Below are the code and all the weights of a small trained network. Each question names an input and a target symbol and asks about switching units off, where a switched-off unit gives its printed mean instead of its output.

import numpy as np


def w(rows, s, z=0):
    codes = np.array(rows[::2]) - 128.0
    scale = np.full(codes.shape[1], s)
    scale[-1] = z or s
    return codes * scale


def f(y):
    return y / 2 * (1 + np.tanh(0.7978845608 * (y + 0.044715 * y**3)))


def softmax(a):
    e = np.exp(a - a.max(-1, keepdims=True))
    return e / e.sum(-1, keepdims=True)


def log_softmax(a):
    a = a - a.max(-1, keepdims=True)
    return a - np.log(np.exp(a).sum(-1, keepdims=True))


def net(x, mask):
    ids = ['ΔΛγεζθφ'.index(c) for c in x.split()]
    T = len(ids)
    res = E[ids] + P[:T]
    u = 0
    for l in range(3):
        r = res
        for j in range(3):
            rows = slice(2 * j, 2 * j + 2)
            q, k, v = (r @ M[l][rows].T for M in (Q, K, V))
            z = softmax(np.where(np.tri(T) > 0, q @ k.T / 2**0.5, -1e9)) @ v
            o = O[l][rows]
            res = res + np.where(mask[u + j], z, o[:, -1]) @ o[:, :-1]
        u += 3
        y = f(res @ A[l][:, :-1].T + A[l][:, -1])
        res = res + np.where(mask[u : u + 4], y, B[l][:, -1]) @ B[l][:, :-1]
        u += 4
    return log_softmax(res[-1] @ U[:, :-1].T + U[:, -1])


Q, K, V, O, A, B = {}, {}, {}, {}, {}, {}
E = w([
[178,28,164],'Δ',
[84,158,100],'Λ',
[84,157,100],'γ',
[193,8,166],'ε',
[85,137,102],'ζ',
[91,105,87],'θ',
[103,48,45],'φ',
],0.017)
P = w([
[152,255,93],'0',
[234,177,130],'1',
[104,222,184],'2',
[239,151,106],'3',
[84,187,189],'4',
[228,141,95],'5',
[69,156,194],'6',
[216,128,80],'7',
[52,119,187],'8',
[202,111,60],'9',
[36,84,175],'10',
[186,98,47],'11',
[2,46,131],'12',
[189,129,91],'13',
],0.0088)
Q[0] = w([
[6,95,166],'0.h1',
[54,124,7],'0.h1',
[59,156,113],'0.h2',
[193,35,125],'0.h2',
[212,122,107],'0.h3',
[1,100,139],'0.h3',
],0.0082)
K[0] = w([
[128,190,79],'0.h1',
[64,38,71],'0.h1',
[146,97,113],'0.h2',
[94,59,127],'0.h2',
[127,26,34],'0.h3',
[183,245,139],'0.h3',
],0.012)
V[0] = w([
[150,104,189],'0.h1',
[150,125,254],'0.h1',
[201,59,197],'0.h2',
[110,128,236],'0.h2',
[143,54,193],'0.h3',
[108,107,13],'0.h3',
],0.0085)
O[0] = w([
[184,94,3,87],'0.h1',
[37,95,79,2],'0.h1',
[159,201,210,156],'0.h2',
[150,13,213,54],'0.h2',
[117,59,8,90],'0.h3',
[175,101,15,228],'0.h3',
],0.0066,0.0039)
A[0] = w([
[116,71,159,27],'0.n1',
[177,177,163,63],'0.n2',
[184,246,162,170],'0.n3',
[80,98,125,252],'0.n4',
],0.012,0.0026)
B[0] = w([
[68,180,159,155],'0.n1',
[126,90,152,130],'0.n2',
[149,153,92,252],'0.n3',
[58,196,252,171],'0.n4',
],0.011,0.0039)
Q[1] = w([
[136,47,67],'1.h1',
[254,245,126],'1.h1',
[74,195,189],'1.h2',
[223,69,156],'1.h2',
[192,172,149],'1.h3',
[171,156,153],'1.h3',
],0.0081)
K[1] = w([
[135,157,76],'1.h1',
[159,224,154],'1.h1',
[56,149,69],'1.h2',
[26,116,136],'1.h2',
[254,117,42],'1.h3',
[179,149,162],'1.h3',
],0.0082)
V[1] = w([
[172,157,161],'1.h1',
[9,163,138],'1.h1',
[181,248,113],'1.h2',
[77,175,254],'1.h2',
[212,66,210],'1.h3',
[143,150,105],'1.h3',
],0.006)
O[1] = w([
[154,47,99,154],'1.h1',
[89,109,34,81],'1.h1',
[73,71,174,252],'1.h2',
[146,18,112,25],'1.h2',
[127,208,133,73],'1.h3',
[58,2,60,172],'1.h3',
],0.0065,0.0041)
A[1] = w([
[7,196,125,232],'1.n1',
[161,213,125,142],'1.n2',
[174,144,187,2],'1.n3',
[107,129,69,38],'1.n4',
],0.015,0.0046)
B[1] = w([
[153,124,228,252],'1.n1',
[138,20,93,165],'1.n2',
[159,228,193,135],'1.n3',
[254,42,211,145],'1.n4',
],0.0097,0.012)
Q[2] = w([
[126,223,124],'2.h1',
[7,164,232],'2.h1',
[138,52,167],'2.h2',
[135,122,171],'2.h2',
[153,75,130],'2.h3',
[145,163,90],'2.h3',
],0.018)
K[2] = w([
[251,60,139],'2.h1',
[172,70,19],'2.h1',
[160,83,144],'2.h2',
[97,148,90],'2.h2',
[148,165,154],'2.h3',
[119,141,131],'2.h3',
],0.014)
V[2] = w([
[80,152,41],'2.h1',
[201,141,122],'2.h1',
[99,95,89],'2.h2',
[105,29,253],'2.h2',
[110,224,162],'2.h3',
[137,82,254],'2.h3',
],0.0078)
O[2] = w([
[254,153,142,20],'2.h1',
[157,173,191,150],'2.h1',
[138,240,167,127],'2.h2',
[197,124,103,178],'2.h2',
[159,175,126,118],'2.h3',
[183,136,154,252],'2.h3',
],0.0069,0.013)
A[2] = w([
[113,4,166,215],'2.n1',
[101,50,89,253],'2.n2',
[185,145,36,105],'2.n3',
[119,132,80,193],'2.n4',
],0.015,0.0048)
B[2] = w([
[180,153,76,251],'2.n1',
[52,177,154,195],'2.n2',
[129,6,234,163],'2.n3',
[19,54,124,143],'2.n4',
],0.011,0.021)
U = w([
[29,164,112,171],'Δ',
[133,220,175,203],'Λ',
[142,26,183,2],'γ',
[47,230,82,229],'ε',
[78,234,219,63],'ζ',
[125,189,119,62],'θ',
[254,203,128,228],'φ',
],0.0084)

Each question gives the input, a string of symbols that net reads in full, and the target symbol t.
The units are the heads (2 rows each of Q, K, V and O) and the neurons (one row each of A and B). Each row of codes is followed by its name. A weight is (code - 128) times the scale printed after its matrix; where a second scale follows, it is the last column's (O, A, B and U).
mask holds one flag per unit, layer by layer, with each layer's heads first. A switched-off unit (its flag False) gives its mean, the last column of its rows in O or B, instead of its output. The means were averaged over made-up inputs and are rounded, as every weight is.
A unit's drop is (log p(t) with every unit on - log p(t) with that unit switched off) / (log p(t) with every unit on - log p(t) with every unit switched off).
The circuit of an input: a set's keep is (log p(t) with only the set's units on - log p(t) with every unit switched off) / (log p(t) with every unit on - log p(t) with every unit switched off). Starting from the 12 units with the biggest drops (on a tie, the unit counted first), units are removed one at a time, each time the one whose removal leaves the highest keep (on an exact tie, the one counted first), for as long as the keep stays at least 0.8.
circuit, biggest first: the units of the circuit, biggest drop first
unit that matters most: the unit with the biggest drop
top k neurons: the k neurons with the biggest drops, biggest first
top k neurons in layer l: the k neurons of layer l with the biggest drops, biggest first
heads that matter: for each layer, one digit per head in row order, 1 if its drop is at least 0.15 and else 0, layers parted by /
input γ ζ Δ γ θ φ ζ Λ ε, target φ: unit that matters most : 2.n2
input φ ζ φ ζ ζ γ ζ ζ Δ Λ ζ θ, target Δ: top 3 neurons : (1.n1, 0.n1, 2.n4)
input Δ θ ζ Λ, target Δ: heads that matter : 100 / 000 / 100
input ε γ Λ ζ Δ γ Λ θ θ Δ Λ Δ Δ, target ζ: circuit, biggest first : (0.n1, 0.n4)
input ζ θ ζ γ ε γ φ Λ ζ φ θ γ, target γ: top 4 neurons : (2.n3, 0.n4, 0.n1, 1.n1)
input φ φ θ θ γ Δ, target Δ: circuit, biggest first : (1.n1, 2.h1, 2.n2)
input θ ζ ε φ γ Δ Δ φ Δ θ θ Δ θ, target ζ: circuit, biggest first : (1.n1, 0.n4)
input θ φ Λ, target φ: top 2 neurons in layer 1 : (1.n2, 1.n1)
input θ θ θ ε Δ Δ ζ ζ ζ φ Δ θ θ, target ζ: circuit, biggest first : (0.n4, 1.n1)
input ε Δ φ ζ θ γ φ φ γ γ ζ ζ Λ Δ, target ε: circuit, biggest first : (2.h1, 1.n1, 2.n2)
input φ φ Λ φ ε Δ φ Δ ζ, target φ: circuit, biggest first : (2.n2, 2.h1)
input ζ ζ Δ γ θ ε Λ Δ ζ Λ γ γ Λ, target ζ: top 2 neurons in layer 0 : (0.n4, 0.n3)
input θ γ ζ γ θ Λ ζ φ ζ φ ζ Λ Δ, target φ: top 2 neurons in layer 2 : (2.n1, 2.n2)
input Δ θ Δ Λ Λ Λ Δ ζ ζ Δ Δ ζ, target ε: unit that matters most : 1.h2
input θ ζ ε θ ζ Λ φ Δ Δ ζ ζ ε, target ε: circuit, biggest first : (1.n1, 2.h1, 2.n2)
input Δ θ ζ θ φ Δ γ ζ θ Δ ε θ ζ, target ζ: circuit, biggest first : (1.n1, 0.n4)
input Δ γ ζ φ ζ Λ γ ε Δ φ, target γ: heads that matter : 000 / 000 / 001
input φ Δ ε φ Δ ζ Δ ζ φ Δ ε ζ φ ζ, target γ: heads that matter : 110 / 010 / 011
input φ ζ ζ ζ ζ ζ ζ Δ Δ γ Δ Λ ζ, target ζ: circuit, biggest first : (0.n4, 1.n1)
input ε γ ζ, target φ: top 3 neurons : (2.n2, 1.n2, 1.n1)
input Λ θ ε Δ Δ φ θ φ Λ φ φ, target ζ: top 2 neurons in layer 0 : (0.n4, 0.n3)
input φ ζ Δ Δ ε ζ γ, target φ: circuit, biggest first : (1.n2, 2.n2, 2.h1)
input ε Λ ζ Δ, target ε: heads that matter : 101 / 000 / 100
input ε Δ ε φ, target γ: circuit, biggest first : (2.n3, 1.n1, 0.h3)
input Δ ζ ζ γ φ θ Δ γ, target Δ: heads that matter : 110 / 010 / 100
